[[ 3.8  1.6  2.8  1.4  2.8]
 [ 1.0  1.6  1.8  5.3  9.5]
 [ 0.1  2.3  4.0  2.6  1.6]
 [ 3.8  0.0  1.8  2.6 70.5]
 [ 2.9  0.0 18.5  2.6 41.8]]
->
[[1.6 1.8]
 [2.3 4.0]]

[[  0.8 -36.5  39.9]
 [-16.4  12.6  44.6]
 [ 31.1 -23.7 -76.1]
 [ 19.0 -44.1   0.2]]
->
[[ 12.6  44.6]
 [-23.7 -76.1]]

[[-13.9 -62.7  30.9  47.7]
 [ 25.8 -59.4  51.6  23.4]
 [ 18.0 -63.9  50.1  27.5]
 [  8.1 -66.9  45.5  34.6]]
->
[[-59.4  51.6]
 [-63.9  50.1]]

[[ -5.0  -1.1   8.7 -28.2  16.0]
 [-11.2 -11.7   3.6  14.7 -10.3]
 [-29.2 -82.5 -14.2  34.5 -20.5]
 [ -8.6  12.9 -24.8  29.2  21.7]
 [  9.5   6.6  -0.6   0.8  -7.8]]
->
[[-11.7   3.6]
 [-82.5 -14.2]]

[[ 52.8  25.8  80.8 -11.1]
 [-64.3  74.6  78.1  -7.2]
 [ 45.7 -80.5  48.4  30.3]
 [  8.5  56.5   3.4 -22.5]]
->
[[ 74.6  78.1]
 [-80.5  48.4]]

[[  2.2 -45.6  50.7]
 [-19.0  -7.0 -61.3]
 [ 31.7 -37.5 -15.8]
 [-10.5  16.1  12.8]
 [ 26.0 -19.6  20.2]]
->
[[ -7.0 -61.3]
 [-37.5 -15.8]]
